Here is a tiny trained network, its code and every weight. The questions are about switching its units off for an input and a target symbol, where a switched-off unit gives its printed mean instead of its output.

import numpy as np


def w(rows, s, z=0):
    codes = np.array(rows[::2]) - 128.0
    scale = np.full(codes.shape[1], s)
    scale[-1] = z or s
    return codes * scale


def norm(h):
    return h / np.sqrt((h * h).mean(-1, keepdims=True) + 1e-5)


def f(y):
    return np.maximum(y, 0)


def softmax(a):
    e = np.exp(a - a.max(-1, keepdims=True))
    return e / e.sum(-1, keepdims=True)


def log_softmax(a):
    a = a - a.max(-1, keepdims=True)
    return a - np.log(np.exp(a).sum(-1, keepdims=True))


def net(x, mask):
    ids = ['βγδεηλμξπσφω'.index(c) for c in x.split()]
    T = len(ids)
    res = E[ids] + P[:T]
    u = 0
    for l in range(2):
        q, k, v = (norm(res) @ M[l].T for M in (Q, K, V))
        z = softmax(np.where(np.tri(T) > 0, q @ k.T / 3**0.5, -1e9)) @ v
        res = res + np.where(mask[u], z, O[l][:, -1]) @ O[l][:, :-1]
        u += 1
        y = f(norm(res) @ A[l][:, :-1].T + A[l][:, -1])
        res = res + np.where(mask[u : u + 12], y, B[l][:, -1]) @ B[l][:, :-1]
        u += 12
    return log_softmax(norm(res)[-1] @ U[:, :-1].T + U[:, -1])


Q, K, V, O, A, B = {}, {}, {}, {}, {}, {}
E = w([
[106,157,70,100,125,129],'β',
[98,112,79,126,98,113],'γ',
[92,136,94,144,101,149],'δ',
[119,148,145,115,73,114],'ε',
[99,133,102,133,122,132],'η',
[163,147,117,110,151,87],'λ',
[166,155,116,89,138,149],'μ',
[114,101,111,171,125,130],'ξ',
[152,128,77,98,85,98],'π',
[69,73,91,151,98,144],'σ',
[246,73,166,83,114,142],'φ',
[112,132,103,101,98,134],'ω',
],0.0012)
P = w([
[3,125,107,171,185,145],'0',
[15,158,124,168,170,141],'1',
[34,173,137,164,156,136],'2',
[33,180,153,156,148,127],'3',
[45,189,169,150,141,117],'4',
[44,198,166,148,142,111],'5',
],0.0003)
Q[0] = w([
[254,11,177,124,220,130],'0.h0',
[109,226,55,30,92,97],'0.h0',
[209,158,71,25,144,86],'0.h0',
],0.0032)
K[0] = w([
[68,43,93,158,37,186],'0.h0',
[245,103,160,57,254,156],'0.h0',
[176,34,116,103,126,207],'0.h0',
],0.0031)
V[0] = w([
[71,114,74,200,146,172],'0.h0',
[44,215,118,172,84,83],'0.h0',
[157,47,63,144,24,255],'0.h0',
],0.00083)
O[0] = w([
[165,103,70,129,144,169,173],'0.h0',
[80,139,58,162,123,158,254],'0.h0',
[114,71,111,5,159,176,143],'0.h0',
],0.0013,0.001)
A[0] = w([
[186,112,212,70,96,161,212],'0.n0',
[198,114,71,105,115,112,160],'0.n1',
[193,136,62,78,93,152,255],'0.n2',
[182,138,212,58,109,55,123],'0.n3',
[127,114,149,131,249,108,145],'0.n4',
[150,245,93,98,85,116,127],'0.n5',
[153,127,64,22,99,148,89],'0.n6',
[104,147,123,23,87,156,139],'0.n7',
[132,159,109,91,92,79,78],'0.n8',
[92,115,66,182,153,172,114],'0.n9',
[70,99,61,188,185,154,158],'0.n10',
[182,104,75,92,254,169,185],'0.n11',
],0.0012,0.00033)
B[0] = w([
[82,193,142,157,127,6,155],'0.n0',
[99,133,161,194,138,88,153],'0.n1',
[80,152,172,127,167,94,195],'0.n2',
[194,232,107,97,108,101,157],'0.n3',
[165,89,57,131,97,123,138],'0.n4',
[138,46,152,165,169,137,255],'0.n5',
[85,102,154,100,182,115,198],'0.n6',
[76,102,90,161,167,127,239],'0.n7',
[137,146,123,166,176,123,188],'0.n8',
[165,142,151,79,129,55,232],'0.n9',
[165,150,137,61,117,74,255],'0.n10',
[82,166,152,212,44,112,157],'0.n11',
],0.0012,0.00092)
Q[1] = w([
[1,216,67,150,75,6],'1.h0',
[244,29,189,87,124,235],'1.h0',
[57,225,116,155,144,33],'1.h0',
],0.0057)
K[1] = w([
[208,168,253,127,112,110],'1.h0',
[48,61,4,123,124,125],'1.h0',
[220,178,236,107,152,114],'1.h0',
],0.0047)
V[1] = w([
[120,87,78,92,89,99],'1.h0',
[185,88,97,89,98,124],'1.h0',
[112,127,136,153,7,138],'1.h0',
],0.0019)
O[1] = w([
[248,155,131,143,67,79,180],'1.h0',
[113,223,109,173,26,189,12],'1.h0',
[35,136,240,91,47,25,222],'1.h0',
],0.0012,0.0011)
A[1] = w([
[92,181,161,110,154,178,178],'1.n0',
[141,147,144,186,61,67,106],'1.n1',
[110,39,97,73,149,94,138],'1.n2',
[212,57,104,138,106,130,131],'1.n3',
[126,106,181,131,210,125,254],'1.n4',
[106,198,111,66,164,105,98],'1.n5',
[89,165,161,146,64,190,89],'1.n6',
[162,210,95,173,169,100,191],'1.n7',
[89,93,182,125,108,100,77],'1.n8',
[199,94,168,192,118,96,185],'1.n9',
[96,132,126,192,173,189,199],'1.n10',
[122,66,252,53,105,66,117],'1.n11',
],0.002,0.00076)
B[1] = w([
[207,78,111,113,208,111,155],'1.n0',
[153,126,129,86,205,200,199],'1.n1',
[227,168,214,112,132,174,230],'1.n2',
[39,141,211,144,214,152,141],'1.n3',
[107,109,27,29,57,138,178],'1.n4',
[137,141,176,197,135,191,189],'1.n5',
[196,158,82,30,173,143,157],'1.n6',
[114,83,200,159,61,119,169],'1.n7',
[114,151,210,75,146,127,203],'1.n8',
[35,98,63,156,89,184,149],'1.n9',
[172,72,121,129,112,26,150],'1.n10',
[9,211,147,125,195,13,254],'1.n11',
],0.0015,0.0017)
U = w([
[45,60,168,211,197,234,101],'β',
[54,209,49,141,30,202,102],'γ',
[212,188,33,50,30,66,118],'δ',
[209,202,176,62,167,255,158],'ε',
[145,215,66,204,219,147,53],'η',
[161,175,197,205,32,158,101],'λ',
[248,114,216,172,175,73,72],'μ',
[121,37,64,240,84,30,187],'ξ',
[137,150,168,158,104,130,2],'π',
[88,43,138,64,28,186,85],'σ',
[28,189,208,53,179,34,226],'φ',
[180,25,61,31,228,113,142],'ω',
],0.0077,0.0032)

Each question gives the input, a string of symbols that net reads in full, and the target symbol t.
The units are the heads (3 rows each of Q, K, V and O) and the neurons (one row each of A and B). Each row of codes is followed by its name. A weight is (code - 128) times the scale printed after its matrix; where a second scale follows, it is the last column's (O, A, B and U).
mask holds one flag per unit, layer by layer, with each layer's heads first. A switched-off unit (its flag False) gives its mean, the last column of its rows in O or B, instead of its output. The means were averaged over made-up inputs and are rounded, as every weight is.
A unit's drop is (log p(t) with every unit on - log p(t) with that unit switched off) / (log p(t) with every unit on - log p(t) with every unit switched off).
The circuit of an input: a set's keep is (log p(t) with only the set's units on - log p(t) with every unit switched off) / (log p(t) with every unit on - log p(t) with every unit switched off). Starting from the 12 units with the biggest drops (on a tie, the unit counted first), units are removed one at a time, each time the one whose removal leaves the highest keep (on an exact tie, the one counted first), for as long as the keep stays at least 0.8.
circuit, biggest first: the units of the circuit, biggest drop first
top k neurons: the k neurons with the biggest drops, biggest first
top k neurons in layer l: the k neurons of layer l with the biggest drops, biggest first
input ω π γ δ γ, target δ: circuit, biggest first : [1.h0 1.n11 0.h0]
input γ π π, target μ: top 2 neurons : [1.n11 0.n6]
input π φ ε δ, target δ: top 2 neurons : [1.n6 1.n11]
input φ ε ε, target ε: circuit, biggest first : [1.h0 1.n11 1.n6]
input ω ω λ β, target ξ: top 2 neurons in layer 1 : [1.n7 1.n10]
input φ ε π γ, target γ: circuit, biggest first : [1.h0]
input ε φ π ω ε μ, target μ: top 4 neurons in layer 1 : [1.n0 1.n11 1.n7 1.n5]
input ε μ ξ β γ γ, target ω: circuit, biggest first : [1.h0 1.n11]
input ξ ω ξ, target β: top 3 neurons in layer 1 : [1.n3 1.n11 1.n9]
input γ ε ε ξ μ, target ω: top 2 neurons : [1.n4 1.n11]
input φ ω ω, target ω: top 2 neurons in layer 1 : [1.n11 1.n0]
input ω ω γ ω ω, target ε: top 2 neurons : [1.n11 1.n2]
input φ ω β ω ε, target ε: top 3 neurons : [1.n11 1.n6 1.n1]
input β ω π, target μ: top 2 neurons : [1.n11 1.n2]
input φ μ β ω ω ω, target ω: top 3 neurons in layer 1 : [1.n11 1.n10 1.n0]
input ξ δ γ ξ δ, target γ: top 2 neurons : [1.n11 1.n2]
input γ ω ω, target ε: top neuron : [1.n11]
input μ λ η ω, target ξ: top 2 neurons in layer 1 : [1.n10 1.n1]
input ξ φ ξ δ, target δ: top 4 neurons in layer 1 : [1.n6 1.n11 1.n10 1.n1]
input ω λ γ μ δ σ, target ω: top 2 neurons in layer 1 : [1.n11 1.n2]
input ξ ε ε μ δ, target ω: top neuron : [1.n11]
